Below are the code and all the weights of a small trained network. Each question names an input and a target symbol and asks about switching units off, where a switched-off unit gives its printed mean instead of its output.

import numpy as np


def w(rows, s, z=0):
    codes = np.array(rows[::2]) - 128.0
    scale = np.full(codes.shape[1], s)
    scale[-1] = z or s
    return codes * scale


def norm(h):
    return h / np.sqrt((h * h).mean(-1, keepdims=True) + 1e-5)


def f(y):
    return np.maximum(y, 0)


def softmax(a):
    e = np.exp(a - a.max(-1, keepdims=True))
    return e / e.sum(-1, keepdims=True)


def log_softmax(a):
    a = a - a.max(-1, keepdims=True)
    return a - np.log(np.exp(a).sum(-1, keepdims=True))


def net(x, mask):
    ids = ['ΓΘΞΠΣΩαβητ'.index(c) for c in x.split()]
    T = len(ids)
    res = E[ids] + P[:T]
    r = norm(res)
    for j in range(3):
        rows = slice(3 * j, 3 * j + 3)
        q, k, v = (r @ M[0][rows].T for M in (Q, K, V))
        z = softmax(np.where(np.tri(T) > 0, q @ k.T / 3**0.5, -1e9)) @ v
        o = O[0][rows]
        res = res + np.where(mask[j], z, o[:, -1]) @ o[:, :-1]
    y = f(norm(res) @ A[0][:, :-1].T + A[0][:, -1])
    res = res + np.where(mask[3:15], y, B[0][:, -1]) @ B[0][:, :-1]
    return log_softmax(norm(res)[-1] @ U[:, :-1].T + U[:, -1])


Q, K, V, O, A, B = {}, {}, {}, {}, {}, {}
E = w([
[181,113,255,113,167,111,79,170],'Γ',
[125,87,167,80,88,68,118,106],'Θ',
[125,191,201,118,119,65,174,153],'Ξ',
[154,96,55,51,116,118,123,209],'Π',
[181,124,200,110,152,142,100,156],'Σ',
[141,106,108,24,89,139,168,114],'Ω',
[113,88,183,122,117,184,131,198],'α',
[134,85,186,113,87,206,171,116],'β',
[81,60,118,101,101,201,51,146],'η',
[77,104,230,194,72,186,92,92],'τ',
],0.0098)
P = w([
[122,29,185,170,77,133,123,201],'0',
[253,39,175,199,209,121,111,127],'1',
[126,159,126,68,46,126,115,157],'2',
[236,122,113,187,190,134,127,113],'3',
[131,196,115,42,142,104,126,72],'4',
[224,172,68,177,195,141,136,75],'5',
[95,159,144,32,195,118,139,78],'6',
],0.0061)
Q[0] = w([
[169,85,147,77,66,181,145,186],'h0',
[239,66,46,170,193,141,122,46],'h0',
[137,162,135,30,73,117,139,135],'h0',
[124,106,195,29,77,156,121,180],'h1',
[1,162,129,45,112,65,165,92],'h1',
[183,153,225,183,123,139,116,155],'h1',
[151,109,58,219,161,104,143,101],'h2',
[113,219,91,59,33,128,90,134],'h2',
[222,50,143,58,207,150,173,176],'h2',
],0.0073)
K[0] = w([
[101,151,133,149,159,189,120,146],'h0',
[136,122,158,118,117,92,105,137],'h0',
[104,153,109,146,100,187,116,79],'h0',
[91,133,100,98,154,193,116,104],'h1',
[157,112,160,114,126,159,137,186],'h1',
[120,166,109,142,132,138,117,103],'h1',
[172,74,99,113,120,10,133,173],'h2',
[152,135,143,141,110,190,123,136],'h2',
[115,168,66,124,150,117,143,82],'h2',
],0.012)
V[0] = w([
[147,138,58,52,142,103,71,151],'h0',
[79,174,122,130,140,161,26,84],'h0',
[31,165,133,255,150,121,45,88],'h0',
[173,23,45,57,150,149,27,239],'h1',
[109,129,136,85,189,120,252,217],'h1',
[104,36,58,53,146,144,136,159],'h1',
[68,149,123,148,159,185,25,224],'h2',
[97,110,225,154,39,193,134,5],'h2',
[98,149,181,216,98,16,72,132],'h2',
],0.005)
O[0] = w([
[91,52,106,206,128,102,114,139,64],'h0',
[113,152,98,138,173,178,67,227,66],'h0',
[86,171,76,96,110,170,99,183,41],'h0',
[181,170,66,98,91,137,73,92,253],'h1',
[118,246,151,68,45,49,99,255,147],'h1',
[100,144,110,97,165,58,52,107,158],'h1',
[40,69,186,119,217,176,151,137,173],'h2',
[159,207,106,223,90,104,67,96,184],'h2',
[35,130,32,178,157,33,184,186,98],'h2',
],0.0065,0.0051)
A[0] = w([
[170,119,110,132,158,80,80,65,248],'n0',
[110,83,148,145,76,167,121,88,138],'n1',
[50,205,163,109,104,103,119,110,243],'n2',
[135,198,143,131,109,254,115,132,142],'n3',
[181,157,104,85,144,134,201,74,190],'n4',
[190,88,137,114,152,162,98,113,224],'n5',
[65,199,182,152,64,128,88,160,112],'n6',
[67,163,131,38,132,118,41,134,226],'n7',
[178,79,170,139,142,79,136,79,216],'n8',
[124,203,88,94,29,121,103,132,229],'n9',
[99,106,135,97,156,159,77,60,143],'n10',
[117,98,78,78,61,190,86,26,221],'n11',
],0.0075,0.0018)
B[0] = w([
[16,121,71,111,139,160,161,127,224],'n0',
[139,162,114,73,213,124,105,119,181],'n1',
[143,41,94,6,172,138,101,178,202],'n2',
[84,124,105,140,106,86,156,127,223],'n3',
[159,57,168,129,128,58,81,173,201],'n4',
[88,164,119,88,86,151,139,90,254],'n5',
[170,153,35,72,201,104,53,140,205],'n6',
[158,6,171,204,54,146,254,65,241],'n7',
[84,149,59,158,105,123,136,157,249],'n8',
[107,175,153,162,209,177,126,117,221],'n9',
[173,131,101,169,199,118,124,218,192],'n10',
[119,168,163,186,171,111,100,154,235],'n11',
],0.0066,0.0064)
U = w([
[17,193,187,121,160,89,192,180,32],'Γ',
[133,145,148,143,98,71,121,34,139],'Θ',
[195,35,197,33,159,144,133,126,67],'Ξ',
[122,194,15,142,236,177,52,169,105],'Π',
[57,141,10,176,75,62,168,88,117],'Σ',
[5,184,149,80,51,197,179,136,196],'Ω',
[237,230,172,130,98,168,62,73,99],'α',
[95,65,66,116,67,126,155,90,29],'β',
[112,85,179,242,161,219,175,67,255],'η',
[210,140,179,229,126,63,139,255,191],'τ',
],0.0072,0.0018)

Each question gives the input, a string of symbols that net reads in full, and the target symbol t.
The units are the heads (3 rows each of Q, K, V and O) and the neurons (one row each of A and B). Each row of codes is followed by its name. A weight is (code - 128) times the scale printed after its matrix; where a second scale follows, it is the last column's (O, A, B and U).
mask holds one flag per unit, heads first, then neurons. A switched-off unit (its flag False) gives its mean, the last column of its rows in O or B, instead of its output. The means were averaged over made-up inputs and are rounded, as every weight is.
A unit's drop is (log p(t) with every unit on - log p(t) with that unit switched off) / (log p(t) with every unit on - log p(t) with every unit switched off).
The circuit of an input: a set's keep is (log p(t) with only the set's units on - log p(t) with every unit switched off) / (log p(t) with every unit on - log p(t) with every unit switched off). Starting from the 12 units with the biggest drops (on a tie, the unit counted first), units are removed one at a time, each time the one whose removal leaves the highest keep (on an exact tie, the one counted first), for as long as the keep stays at least 0.8.
circuit, biggest first: the units of the circuit, biggest drop first
top k neurons: the k neurons with the biggest drops, biggest first
drop when u is switched off: that unit's drop, to one decimal
input Γ τ τ Γ, target η: circuit, biggest first => h1
input α Θ τ Σ Ω, target Π: top 2 neurons => n9; n2
input τ τ η, target Π: circuit, biggest first => h2; n6
input Ω Ω Ξ α, target τ: circuit, biggest first => h1; h2
input Π Γ α Γ Ω α Ω, target Ξ: circuit, biggest first => n4; h2
input τ α α Θ, target Σ: circuit, biggest first => n0; h2
input η Ω α Γ Π, target Ξ: circuit, biggest first => h2; n4
input τ τ Ξ α Σ, target Ξ: circuit, biggest first => n4; n7
input α α τ α Ξ, target Π: circuit, biggest first => n6; h0
input Γ Θ τ α Θ, target Π: circuit, biggest first => n9; h0
input α Γ τ α Σ, target Π: circuit, biggest first => h2; h0
input Ξ α η, target η: circuit, biggest first => n7; n11
input α Θ Σ Γ, target Σ: top 2 neurons => n0; n8
input Π Π Ω α β α α, target α: circuit, biggest first => h2
input β τ Ω α η, target η: top 2 neurons => n7; n8
input τ Ξ η, target Π: top 2 neurons => n10; n11
input α α Ω, target Ξ: top 2 neurons => n4; n2
input α Γ α α, target Ω: top 2 neurons => n5; n7
input τ Θ Γ Θ α Γ, target Σ: drop when h2 is switched off => 0.5
input τ τ τ α β Σ Σ, target α: drop when h0 is switched off => 0.1
input α τ α Γ α, target Ξ: drop when h1 is switched off => 0.2
input α α Σ α α β Γ, target α: circuit, biggest first => h2
